Each row was made from one walk, in order. Every step used is in the known rows, and no mark comes twice. Write each row's walk.
Known rows:
fuvu-gomo-doran-bebi-tumo: [-74,-222,316,297,-54,-599,-299,176,200,173,291,-52,216,214,149,563,16,430,-195,-74,-37,373,170,407,-323,214,-450,91,29,-105,317,-7,-10,-297,-140,-481,-114,229,-62,-35,180,55,-133,-153,-89,-55,392,-167,-89,228,-41]
bebi-tumo-dodum-pudef-gomo-tiga-zasus: [104,-275,110,253,-92,-342,-211,-219,70,240,392,-104,-28,361,189,446,-95,313,-65,-139,-148,-6,69,255,-246,130,-48,167,167,-320,75,45,-44,-218,-250,-333,-301,187,45,160,148,20,184,-124,27,-91,443,-226,-160,164,-340]
bebi-tumo-dodum-zasus-pudef-ketigof-gomo: [-110,-484,11,532,-358,151,-218,-32,207,-56,165,-41,147,276,84,251,-26,354,-461,-85,7,-90,79,191,-296,-99,65,166,197,-447,182,101,-39,14,-202,-381,-205,88,-219,361,34,-82,-22,-40,-215,-40,472,-322,-61,179,-125]
gomo-tiga-bebi-doran-tumo-dodum-pudef-ketigof-fuvu: [-153,-224,31,200,-244,-4,-179,38,60,220,117,-310,-12,452,104,266,-31,318,-225,-186,-248,-82,83,426,-330,30,-52,97,2,-384,188,81,101,-56,-223,-344,-179,194,-63,594,92,96,174,-60,-88,64,396,-223,-81,118,-118]
fuvu-gomo-doran-tumo-dodum-pudef-ketigof-tiga: [-11,-430,84,479,-489,-11,-157,63,144,146,335,-228,73,353,103,378,-39,343,-181,-173,-98,86,97,534,-324,202,-15,188,17,-60,182,79,64,-73,-144,-407,-350,66,-75,184,157,37,118,-44,-158,102,516,-229,-66,212,-234]
ketigof-gomo-doran-tiga-zasus-pudef: [202,-404,-33,273,-169,-27,-207,-222,-13,107,360,-76,-65,453,161,337,-21,353,-24,-243,-61,53,145,91,-242,71,14,232,312,-389,147,7,-84,-297,-277,-327,-187,178,-72,127,84,57,0,-106,-111,-135,478,-343,-106,212,109]
gomo-tiga-zasus-bebi-doran-tumo-dodum-pudef: [-31,-91,32,121,65,-323,-323,-8,-33,413,281,-237,-66,195,157,328,-103,264,-316,-104,-174,127,270,417,-272,77,-165,-101,228,-105,122,-22,62,-258,-413,-233,-29,115,37,226,-83,41,34,-37,3,-100,352,166,-164,186,2]
tiga-zasus-bebi-tumo-dodum: [-111,-328,165,162,268,-584,-381,-105,114,165,403,-21,-13,-3,62,601,-77,354,-434,17,54,-36,217,76,-244,41,-330,-49,396,-246,207,31,47,-246,-408,-187,25,315,-164,-232,-199,-61,33,-68,-46,-207,231,-10,-190,145,-67]
fuvu-tumo-dodum-zasus-bebi-doran: [-145,-152,150,146,291,-170,-388,1,142,363,132,-178,290,233,24,461,-108,350,-391,88,-125,33,271,21,-283,-30,-98,-23,48,-288,40,-66,74,-108,-348,-43,114,267,-102,-71,-317,41,108,47,-76,-98,130,115,-145,98,245]
fuvu-gomo-doran-tiga-tumo-bebi: [51,-501,164,99,-44,-724,-337,16,-15,323,713,-70,157,169,48,580,58,383,-543,-144,-199,203,208,-275,-318,399,-231,187,197,-400,157,-63,68,-207,-217,-318,-100,329,-48,250,-2,13,32,-318,-80,-62,304,-139,-225,169,-147]
zasus-dodum-tumo-bebi: [-96,-445,187,191,230,-618,-453,264,47,236,310,-168,182,-61,45,598,-31,404,-487,-5,-133,-150,215,-204,-316,59,-347,8,190,-66,164,-29,-1,-184,-129,-73,90,335,-289,99,-308,-83,-119,-170,-136,-138,199,-5,-11,146,129]
fuvu-tiga-bebi-doran-tumo-dodum: [-149,-260,173,79,195,-902,-281,38,-66,304,301,-136,27,146,64,546,-22,321,-472,-16,-132,102,232,276,-280,216,-332,-60,488,-70,126,-5,167,-285,-325,-335,49,333,-69,-189,105,38,-81,-80,-100,-79,270,85,-199,130,-18]
doran-tiga-tumo-dodum-pudef-ketigof-fuvu: [-127,-343,4,225,-268,233,-214,11,92,124,121,-222,-108,330,102,239,19,309,-228,-231,-196,-56,74,239,-356,77,13,189,-20,-506,245,60,61,-32,-314,-380,-233,161,-34,548,8,51,173,-99,-122,5,389,-260,-89,100,-46]
bebi-tumo-dodum-pudef-ketigof-fuvu-tiga: [-261,-560,134,418,-231,-82,-292,60,115,218,-87,-178,-2,256,42,506,6,364,-155,-36,-170,142,84,238,-358,-5,-165,204,142,-149,182,67,42,-21,-229,-404,-306,69,-196,462,109,2,-88,-167,-70,51,269,-175,-24,69,-94]
gomo-tiga-zasus-pudef-dodum: [208,-478,179,75,-178,222,-297,-209,40,62,271,-170,-40,339,283,411,-39,343,432,-229,-168,-12,117,-106,-296,-21,158,185,172,-225,195,-18,-95,-327,-218,-281,-98,294,-285,27,-245,12,-99,-112,-72,-97,274,-370,65,152,393]
doran-bebi-tumo-dodum: [-207,-202,201,174,181,-819,-344,79,23,168,351,-34,-5,-34,120,559,-48,344,-442,-34,-5,136,211,337,-302,140,-478,-13,422,-63,251,15,70,-244,-323,-382,47,303,-60,-281,-20,-38,-75,-50,-110,-144,274,43,-135,160,37]
zasus-bebi-doran-tumo-dodum-pudef: [-112,-111,33,131,107,-214,-368,93,-11,347,183,-222,-41,114,133,275,-83,259,-396,-74,-137,169,315,395,-297,47,-178,-129,195,-95,165,-36,79,-242,-460,-227,68,86,-54,204,-180,35,-23,-18,-54,-109,323,226,-131,177,129]
doran-bebi-tumo-dodum-zasus-pudef-ketigof-gomo: [-106,-424,39,503,-354,36,-217,4,154,-7,160,-36,171,274,112,253,-29,364,-447,-119,-11,-53,50,303,-294,-39,-49,154,226,-374,188,93,-39,-13,-169,-419,-187,114,-172,360,70,-76,-26,-31,-204,-20,495,-309,-80,200,-113]
dodum-tumo-bebi-doran: [-147,-176,155,178,378,-599,-385,292,-1,329,213,-210,356,225,26,450,-88,368,-561,32,-134,78,272,68,-288,66,-223,-83,144,-200,49,-31,87,-121,-148,-89,142,299,-108,93,-175,60,-3,-76,-159,-110,131,97,-46,109,170]
ketigof-pudef-gomo-doran-tiga-bebi-tumo-dodum: [-58,-363,145,262,-11,-734,-241,-49,159,34,568,-14,-32,126,69,510,-23,363,-552,-49,-26,-27,164,168,-278,125,-365,81,331,-234,224,48,89,-196,-299,-329,-90,306,-35,101,24,-30,34,-177,-122,-94,387,-209,-216,179,-175]
zasus-bebi-doran-tiga-tumo-dodum-pudef: [1,-181,-23,92,160,-99,-373,28,4,341,277,-168,-94,150,107,301,-70,269,-445,-117,-141,170,323,186,-315,112,-109,-37,204,-261,156,-51,82,-233,-530,-212,15,125,56,198,-236,24,95,-84,-37,-139,291,155,-182,182,137]
tiga-tumo-dodum-bebi: [-88,-454,202,192,171,-371,-398,144,170,230,184,-147,85,-28,114,510,-49,387,-513,-15,-60,56,151,-223,-324,206,-90,34,327,-101,105,-59,62,-267,-435,-177,17,309,-137,-239,-182,-94,140,-51,-113,-130,249,148,-159,115,371]
tumo-dodum-bebi-doran-tiga-zasus: [137,-177,63,153,170,-500,-253,-107,23,302,428,-121,40,273,168,458,-78,326,-192,-131,-120,-37,134,49,-233,278,-84,63,299,-376,1,-23,4,-305,-315,-239,-150,307,188,-18,84,53,177,-94,-57,-186,312,-135,-247,122,42]
pudef-ketigof-tiga-tumo: [37,-480,126,129,-104,-93,-248,4,76,107,162,-114,-13,426,73,512,48,391,-133,-226,-106,150,31,91,-318,330,123,299,-27,-444,220,25,42,-202,-259,-443,-268,349,-37,-127,72,40,104,-99,-97,-8,361,-244,-164,136,-174]
ketigof-tiga-zasus-dodum-pudef-gomo-bebi-tumo: [-46,-196,101,269,1,-253,-314,113,202,159,147,-119,20,344,206,519,-86,412,-10,-95,-71,174,101,405,-297,1,-231,220,-111,-241,262,52,-80,-270,-292,-328,-158,314,-76,126,-61,15,-65,-113,-34,-80,420,-207,-14,245,-100]
bebi-tumo-dodum-zasus: [-295,-196,191,324,97,-399,-312,61,243,207,198,-68,59,-126,202,495,12,327,-296,90,-129,102,230,153,-408,-36,-185,-31,81,-109,147,-24,-10,-162,-397,-325,-33,187,34,18,-63,-104,-195,-32,-87,-167,192,101,-107,138,278]
fuvu-tumo-dodum-zasus-pudef: [-182,-353,10,215,21,-62,-314,-142,33,199,82,-94,-49,79,172,399,-21,301,-170,-34,-124,118,264,85,-388,-95,-6,110,307,-157,132,-52,-60,-178,-426,-251,12,143,-189,-13,-95,-68,-170,4,-143,-138,258,45,-21,158,588]
bebi-tumo-dodum-zasus-pudef-gomo-doran-tiga: [114,-267,92,467,-379,-208,-121,156,147,153,470,-117,163,219,134,384,29,370,-287,-157,-94,66,164,341,-321,136,-260,254,35,-270,178,-8,-27,-145,-246,-421,-220,132,92,246,82,27,26,-84,-212,-35,457,-277,-152,248,115]
gomo-tiga-zasus-tumo: [1,-481,342,129,36,11,-370,-122,68,143,349,-109,-74,365,30,584,-54,397,106,-79,-1,-94,90,-372,-235,39,26,284,44,-426,239,11,-30,-298,-301,-256,-148,240,-183,-184,-128,72,34,-90,30,-119,281,-286,-119,87,-281]
doran-gomo-bebi-tumo-dodum-pudef-ketigof-fuvu-tiga-zasus: [-117,-417,107,261,-56,-341,-290,-193,113,192,151,-59,-163,401,102,505,-24,382,10,-140,-168,141,26,120,-287,121,-81,200,235,-268,117,45,-4,-199,-308,-341,-354,266,174,492,156,25,83,-248,67,-58,330,-265,-138,100,-319]
fuvu-pudef-ketigof-gomo-tiga-zasus: [163,-466,226,379,-319,-114,-200,-435,165,166,421,-58,-38,495,157,426,-69,322,-53,-137,-156,-74,-40,23,-224,192,183,230,111,-396,85,61,-29,-165,-120,-323,-436,179,24,228,234,41,199,-181,-9,-48,506,-430,-164,111,-460]
pudef-ketigof-tiga-bebi-doran: [-1,-197,70,167,144,-288,-255,75,56,199,201,-204,212,553,47,421,-105,368,-223,-79,-139,31,184,232,-273,154,-6,74,62,-317,40,27,113,-202,-194,-214,-8,314,-45,56,-16,145,221,-32,-99,-10,281,-169,-132,143,-57]
zasus-bebi-doran-gomo-tiga-tumo: [46,-233,200,65,-25,-332,-322,-4,78,282,303,-155,-6,543,-44,534,34,419,-261,-202,-165,200,145,-36,-276,270,114,281,-32,-491,163,-31,64,-266,-273,-346,-181,406,213,-53,46,77,152,-78,-21,-57,264,-186,-219,121,-271]
fuvu-gomo-tiga-bebi-doran-tumo-dodum-zasus-pudef-ketigof: [-26,-373,25,397,-169,142,-132,-68,38,163,57,-115,198,313,122,327,-108,321,-304,-98,-75,-85,172,404,-355,39,71,53,253,-359,56,76,-35,-124,-177,-241,-134,112,-229,390,179,-36,136,-12,-165,-23,419,-163,-105,247,176]
pudef-ketigof-doran-gomo-tiga: [-21,-296,252,475,-677,-209,-251,100,186,84,378,-166,58,571,-42,455,23,437,-102,-233,-131,94,60,211,-291,198,161,404,-89,-218,171,42,7,-92,-12,-465,-377,177,274,246,168,112,184,12,-118,82,424,-338,-69,131,-545]
dodum-pudef-ketigof-fuvu-gomo-bebi-doran: [-110,-182,154,296,60,134,-292,33,159,259,113,-192,156,532,102,263,-134,336,-168,-54,-173,225,232,208,-343,28,59,125,-62,-292,116,7,90,-138,-219,-153,-29,193,-46,326,-32,153,224,-95,-94,-7,373,-78,31,171,50]
tumo-bebi-doran-gomo-tiga-zasus-dodum-pudef-ketigof-fuvu: [-127,-221,-60,289,-268,142,-226,-5,66,164,195,-302,-5,500,62,274,-88,359,-257,-217,-242,-135,95,264,-304,-25,-19,185,-28,-497,140,88,36,-2,-184,-278,-243,216,18,661,-26,51,214,-87,-47,18,360,-320,-56,101,-247]
dodum-tumo-bebi-doran-gomo: [-244,-55,129,271,71,-579,-407,278,90,171,301,-163,148,385,-118,353,-3,407,-552,-110,-111,164,260,80,-283,137,-16,87,64,-303,70,-31,81,-135,-204,-225,-3,318,335,281,-45,57,55,-54,-169,-106,146,-103,-98,68,-142]
pudef-ketigof-tiga-bebi-tumo-dodum: [-140,-357,108,202,105,-693,-289,-1,107,84,408,-48,-22,83,65,592,-53,355,-441,-29,8,-32,184,238,-301,122,-291,18,393,-194,206,69,88,-204,-332,-310,-43,322,-113,-109,-22,-43,60,-94,-107,-103,284,-107,-164,171,-109]

Which walk is each row?
[-4,-380,53,369,-96,343,-243,-37,79,112,188,-72,42,274,88,245,-165,292,-285,-131,-14,-52,175,189,-320,92,59,107,177,-413,124,53,1,-98,-307,-176,-160,60,-66,504,-61,15,335,-112,-93,-49,441,-127,-115,216,-83] => fuvu-gomo-bebi-doran-tiga-zasus-tumo-dodum-pudef-ketigof
[13,-489,100,329,-161,333,-267,-230,246,301,376,-155,93,353,28,304,-22,295,-425,-75,-147,-16,246,42,-367,140,85,78,69,-534,165,54,112,-91,-286,-208,-243,34,-216,394,126,40,212,-195,-122,-42,411,-302,-101,158,-141] => zasus-bebi-doran-tiga-tumo-dodum-pudef-ketigof-fuvu-gomo
[92,-226,212,155,-25,-580,-292,-95,81,254,482,-166,37,440,96,520,-35,390,-8,-178,-211,-34,79,-32,-242,184,41,144,136,-266,40,-8,-16,-249,-110,-239,-243,389,266,221,58,46,125,-158,-1,-98,253,-302,-120,103,-243] => pudef-dodum-tumo-bebi-doran-gomo-tiga-zasus
[36,-468,172,520,-297,56,-139,72,236,-41,294,-57,247,294,124,334,-33,411,-299,-78,-42,157,155,247,-317,-34,-231,216,60,-153,204,4,0,-108,-254,-336,-137,123,-180,138,-81,14,110,-108,-144,10,502,-210,-55,258,38] => bebi-tumo-dodum-zasus-pudef-gomo-doran
[118,-347,-67,303,-71,69,-204,-79,-93,189,220,-98,223,438,138,230,-118,310,-318,-173,-93,-50,126,287,-241,52,-46,195,208,-523,18,43,-62,-130,-267,-244,-101,130,-260,302,-7,21,147,-59,-166,-84,442,-280,-109,197,20] => tumo-bebi-doran-tiga-zasus-pudef-gomo
[-7,-314,96,399,-47,-275,-311,183,291,146,121,-184,229,171,147,611,-103,458,-348,-11,8,-69,96,171,-274,6,-190,97,80,-320,177,68,-108,-221,-195,-282,-202,275,-216,-28,8,-108,-63,-50,-92,-122,343,-198,-88,193,42] => pudef-ketigof-gomo-tiga-zasus-dodum-bebi-tumo
[-28,-388,-45,337,-154,56,-201,-106,4,71,48,-105,119,401,34,353,-156,358,-324,-180,-8,-87,92,224,-275,85,147,200,377,-438,19,49,-63,-60,-211,-191,-200,220,-66,259,69,-37,337,7,-157,-32,368,-190,-120,158,122] => fuvu-tumo-dodum-bebi-doran-gomo-tiga-zasus-pudef-ketigof
[-77,-474,228,313,-206,64,-330,-63,188,14,272,-21,-98,398,104,315,-78,386,-55,-152,-60,14,3,-135,-273,6,55,331,73,-267,241,31,7,-154,-278,-235,-128,288,-17,409,-198,42,232,-152,-42,4,529,-248,-38,196,-293] => tiga-zasus-tumo-dodum-pudef-ketigof-gomo-bebi
[189,-297,201,30,84,-16,-310,-111,132,369,278,-113,82,325,154,479,46,344,-248,-120,-212,155,160,-78,-325,300,60,87,-82,-555,171,-70,42,-296,-398,-286,-143,348,77,62,-86,43,-51,-178,-83,-135,206,-188,-241,140,251] => fuvu-pudef-dodum-zasus-bebi-doran-tiga-tumo
[-109,-431,238,277,-199,-487,-176,-37,108,113,456,-113,26,134,72,438,19,336,-458,-90,-88,41,168,252,-312,206,-275,48,345,-127,251,31,153,-174,-241,-388,-120,238,-130,-40,152,22,56,-126,-149,-10,461,-109,-143,168,-159] => pudef-ketigof-fuvu-gomo-doran-tumo-dodum
[-92,-124,-5,152,38,-233,-344,37,18,279,296,-182,-158,260,75,287,-60,281,-441,-143,-180,274,319,249,-337,113,-17,38,206,-202,144,-38,99,-201,-472,-312,-66,134,227,206,-79,32,93,-86,-30,-99,301,125,-134,158,-26] => bebi-doran-gomo-tiga-tumo-dodum-pudef
[68,-268,223,64,-85,-310,-312,81,123,253,283,-205,38,486,48,521,40,427,-183,-211,-212,223,120,-98,-315,286,163,268,-16,-398,151,-51,50,-280,-262,-383,-197,433,213,-44,33,42,91,-107,-53,-40,232,-195,-153,113,-28] => pudef-dodum-bebi-doran-gomo-tiga-tumo
[88,-506,215,146,43,-592,-366,179,35,237,495,-155,217,52,138,540,24,409,-244,-124,-169,-70,146,-208,-304,122,-276,21,224,-80,156,-54,-28,-206,-107,-124,-10,357,-150,392,-267,-39,-101,-262,-143,-97,206,-172,-27,179,282] => gomo-doran-tiga-zasus-pudef-dodum-tumo-bebi
[-151,-292,-7,239,-243,62,-222,40,133,126,155,-223,-76,316,108,284,5,322,-220,-189,-177,-100,90,322,-351,27,-85,127,-12,-465,245,81,47,-59,-295,-359,-202,163,-56,663,28,51,143,-114,-112,1,375,-298,-89,124,-57] => doran-tiga-bebi-tumo-dodum-pudef-ketigof-fuvu
[-9,-317,155,384,-24,-157,-318,26,319,264,116,-210,169,204,197,597,-109,419,-365,39,-75,-25,93,227,-294,1,-224,51,-15,-303,193,64,-67,-232,-282,-242,-233,237,-267,-4,19,-83,-112,-105,-78,-130,319,-222,-69,160,142] => ketigof-fuvu-pudef-gomo-tiga-zasus-dodum-bebi-tumo
